[[127 143 133 129 129 131 129]
 [126 155 138 126 130 134 130]]: 130

[104 122 152 105 147]: 152

[148 134 104 102 107 101 146]: 107

[150 152 144 133 138 136 151]: 138

[[146 105 119 144 151]
 [124 134 126 110 130]]: 126

[[147 155 141 143 152]
 [128 127 126 128 127]]: 126

[111 126 119 113 142 129 104]: 142
---
111,142,145,103,150 -> 145
132,117,104,112,135,143,122 -> 104
142,108,101,125,146,128,142 -> 101
130,128,100,127 -> 100
117,157,127,151,104,134 -> 127
151,142,111,146,101,105 -> 111
134,116,125,121,107 -> 125
123,121,103,108 -> 103
146,148,153,102,114,124,155 -> 153
---
[103 128 132 135 103] 132
[142 104 158 102 146] 158
[102 109 141 125 138] 141
[157 142 109 134 141] 109
[101 116 156 120 128] 156
[135 115 141 104 107] 141
---
array([124, 123, 140, 151, 108, 157]) -> 124, 157

array([128, 153, 115, 133, 144, 147, 137]) -> 128, 137

array([[152, 124, 121, 126, 135, 123],
       [110, 126, 124, 139, 140, 140]]) -> 152, 140

array([126, 130, 104, 129, 128]) -> 126, 128

array([150, 127, 127, 126, 117, 125, 123]) -> 150, 123

array([[132, 130, 135, 128, 124, 119, 138],
       [135, 138, 137, 131, 122, 110, 123],
       [125, 120, 126, 124, 103, 110, 130]]) -> 132, 130

array([117, 130, 112, 143, 104, 111, 158]) -> 117, 158
---
[[115 118 129 117 116 136 122]
 [137 147 121 152 130 127 128]
 [134 128 125 124 134 124 130]] gives 115

[[124 149 149 110]
 [115 114 117 141]
 [145 109 129 153]] gives 124

[[140 133 141 114]
 [126 135 145 137]
 [126 100 124 131]] gives 140

[[131 146 137 129 139 151]
 [133 131 131 134 131 134]
 [134 130 131 136 131 132]] gives 131

[[126 139 124 130 126 126 123]
 [130 120 126 130 126 126 132]
 [126 139 149 117 146 137 145]] gives 126

[[120 121 111 108 140 119 122]
 [135 147 135 142 125 140 155]
 [136 131 135 117 142 102 121]] gives 120

[[121 122 131 128 129 154 126]
 [121 120 138 124 129 155 122]
 [120 118 144 120 129 156 118]] gives 121

[[127 128 142 152 130]
 [128 128 128 133 155]
 [128 144 150 130 128]] gives 127

[[133 115 106 141 119]
 [122 129 129 127 129]
 [133 127 134 133 131]] gives 133
---
[[146 130 124 137 126 131 130 129 140 129]
 [128 129 136 134 127 122 131 144 126 131]
 [120 133 136 133 128 120 131 150 121 133]
 [143 130 127 134 126 129 132 130 135 129]
 [134 133 136 138 126 121 134 152 127 134]
 [132 130 137 135 126 123 132 144 125 132]] 146

[[133 123 127 106 138 119 127 131 125 128]
 [139 128 128 130 122 128 117 134 134 123]
 [128 130 125 130 124 122 124 118 125 122]
 [124 127 126 130 130 132 123 125 127 121]
 [132 135 134 127 123 128 133 129 133 140]
 [125 119 128 131 121 127 133 130 126 137]
 [129 131 124 125 122 136 130 128 130 142]] 133

[[125 135 127 128 131 132 125 134 134]
 [106 124 130 136 121 135 147 147 123]
 [116 134 130 127 126 122 132 146 124]
 [125 124 139 124 120 113 109 125 115]
 [134 140 133 123 138 146 100 129 139]
 [132 130 130 138 130 140 124 133 138]
 [119 129 128 123 126 124 128 137 130]
 [155 131 152 138 127 114 123 107 107]
 [125 133 127 122 120 125 136 142 125]] 125

[[129 135 121 128 120 135 135 128 120 132 136 131 130]
 [145 136 121 117 146 123 119 150 133 120 135 120 134]
 [134 128 130 134 117 123 135 126 125 126 132 130 132]
 [126 127 128 124 136 131 128 128 129 135 118 134 122]
 [121 128 131 131 128 139 134 122 122 142 115 139 118]
 [129 131 120 121 131 129 127 132 118 123 135 125 132]
 [130 122 123 121 124 123 118 133 126 128 138 123 133]
 [125 134 127 120 127 134 125 129 133 131 121 130 126]
 [132 128 128 127 124 127 121 131 139 126 123 126 125]
 [126 107 133 139 119 122 117 121 128 126 134 127 133]
 [125 122 130 137 127 125 123 120 124 126 130 129 130]] 129

[[124 120 117 116 112 108 108 108 104 102]
 [119 122 119 116 113 110 107 117 134 141]
 [133 144 151 153 147 143 138 106 104 102]
 [127 126 129 135 143 144 140 141 140 140]
 [116 119 119 117 113 113 116 126 128 124]
 [140 144 150 152 146 140 134 127 116 113]
 [139 143 137 122 113 111 116 138 140 142]] 124

[[118 101 142 136 148 128 122 126 119]
 [124 128 127 124 134 120 133 127 137]
 [130 136 110 133 120 123 118 130 141]
 [121 116 137 139 156 135 131 120 119]
 [128 127 130 125 129 119 119 124 124]
 [120 132 139 119 141 132 133 124 119]
 [130 140 108 128 129 126 107 138 132]
 [122 112 131 141 150 124 123 131 123]
 [143 134 132 131 138 143 130 117 135]
 [126 118 119 129 127 126 121 127 133]] 118
---
[[133 151 134 121]
 [128 128 128 128]] => 151

[[120 144 153 145 125 129 154]
 [128 135 117 126 136 127 123]
 [133 120 122 128 123 129 120]] => 136

[[106 148 120 145 132 122 117]
 [127 141 111 137 113 127 126]
 [125 125 105 137 116 139 122]] => 113

[[113 148 140 105]
 [144 129 145 113]
 [112 117 142 127]] => 129

[[129 128 120 140 125 105 120]
 [149 127 141 104 136 143 116]
 [145 111 154 112 123 128 140]] => 136

[[138 126 151 132]
 [139 118 155 125]
 [137 123 148 133]] => 118

[[129 133 110 136]
 [127 146 124 155]] => 133
---
(113, 145, 123, 133, 128, 116, 107) ==> 116
((137, 106, 156, 139), (129, 121, 138, 120), (124, 118, 115, 126)) ==> 115
(143, 152, 142, 108) ==> 142
(118, 149, 150, 123, 156, 144) ==> 156
(127, 154, 126, 154, 122) ==> 154
(109, 150, 109, 132, 138, 130) ==> 138
---
[[144 131 124 133]
 [107 126 127 127]
 [ 99 123 131 120]] yields 144

[[114 149 132 112 135 122]
 [120 147 125 117 144 132]
 [119 154 134 128 132 152]] yields 114

[[122 133 124 156 117 124]
 [123 133 124 155 121 127]
 [135 142 143 113 127 133]] yields 122

[[154 100 137 111]
 [130 130 108 113]
 [143 127 135 131]] yields 154

[[114 127 137 128]
 [139 135 119 137]
 [138 122 123 155]] yields 114

[[117 130 118 133]
 [132 146 121 115]
 [134 150 127 154]] yields 117

[[136 117 103 129]
 [146 119 109 128]
 [154 123 126 119]] yields 136
---
((120, 126, 115, 137, 133, 130), (138, 139, 115, 142, 135, 128), (121, 112, 105, 144, 119, 138)) 121
((150, 121, 117, 128), (108, 113, 125, 129), (112, 142, 140, 120)) 112
((108, 120, 106, 145, 147), (123, 131, 118, 124, 126), (135, 126, 125, 121, 127)) 135
((128, 114, 113, 123), (100, 137, 137, 112), (109, 128, 124, 130)) 109
((115, 121, 108, 123), (104, 124, 125, 121), (119, 121, 106, 102)) 119
((126, 122, 127, 122, 127, 132), (122, 116, 126, 138, 120, 127), (118, 107, 126, 134, 121, 130)) 118
((126, 114, 121, 105, 110), (124, 144, 135, 144, 136), (125, 148, 135, 132, 126)) 125
((133, 116, 122, 130, 134, 125), (140, 149, 122, 121, 118, 131), (122, 141, 130, 121, 122, 123)) 122
((138, 135, 117, 108), (118, 107, 125, 149), (134, 141, 116, 137)) 134
((126, 120, 149, 114), (125, 153, 125, 132), (136, 118, 145, 102)) 136
---
[[126 127 122 127 100 129]
 [134 122 128 131 120 120]] -> 131

[[116 123 122 134]
 [136 105 144 145]] -> 144

[119 151 138 155 153] -> 153

[124 138 158 141 147 153 155] -> 155

[136 152 140 108] -> 140

[149  99 134 122 128 119 113] -> 134
---
[[127 124 137 127 128 143]
 [134 123 125 132 128 106]
 [121 123 130 132 118 136]] → 124

[[125 132  99 133 106]
 [117 155 112 137 130]
 [112 103 119 125 122]] → 132

[[123 141 155 129 116 113 123]
 [119 128 142 142 122 135 137]
 [108 123 157 148 120 127 142]] → 141

[[146 110 142 110 110 146 111]
 [105 151 109 151 151 105 150]
 [151 105 147 105 105 152 106]] → 110

[[120 128 130 133 132 135]
 [134 125 122 112 130 121]
 [132 131 121 153 129 133]] → 128

[[150 153 153 103 153 107]
 [151 153 153 103 153 107]
 [106 103 104 152 104 149]] → 153

[[130 105 126 142 107  99 112]
 [130 107 124 142 109 100 113]
 [132 113 117 138 105 103 119]] → 105

[[125 126 123 128 132 131 127]
 [113 104 150 112 148 128 105]
 [139 127 120 117 127 116 135]] → 126
---
[114 125 123 153 118 127 120] ⇒ 120
[138 127 158 114] ⇒ 114
[130 136 131 153] ⇒ 153
[132 117 125 102 128 134] ⇒ 134
[141 147 154 143] ⇒ 143
[130 125 132 150 100 127 127] ⇒ 127
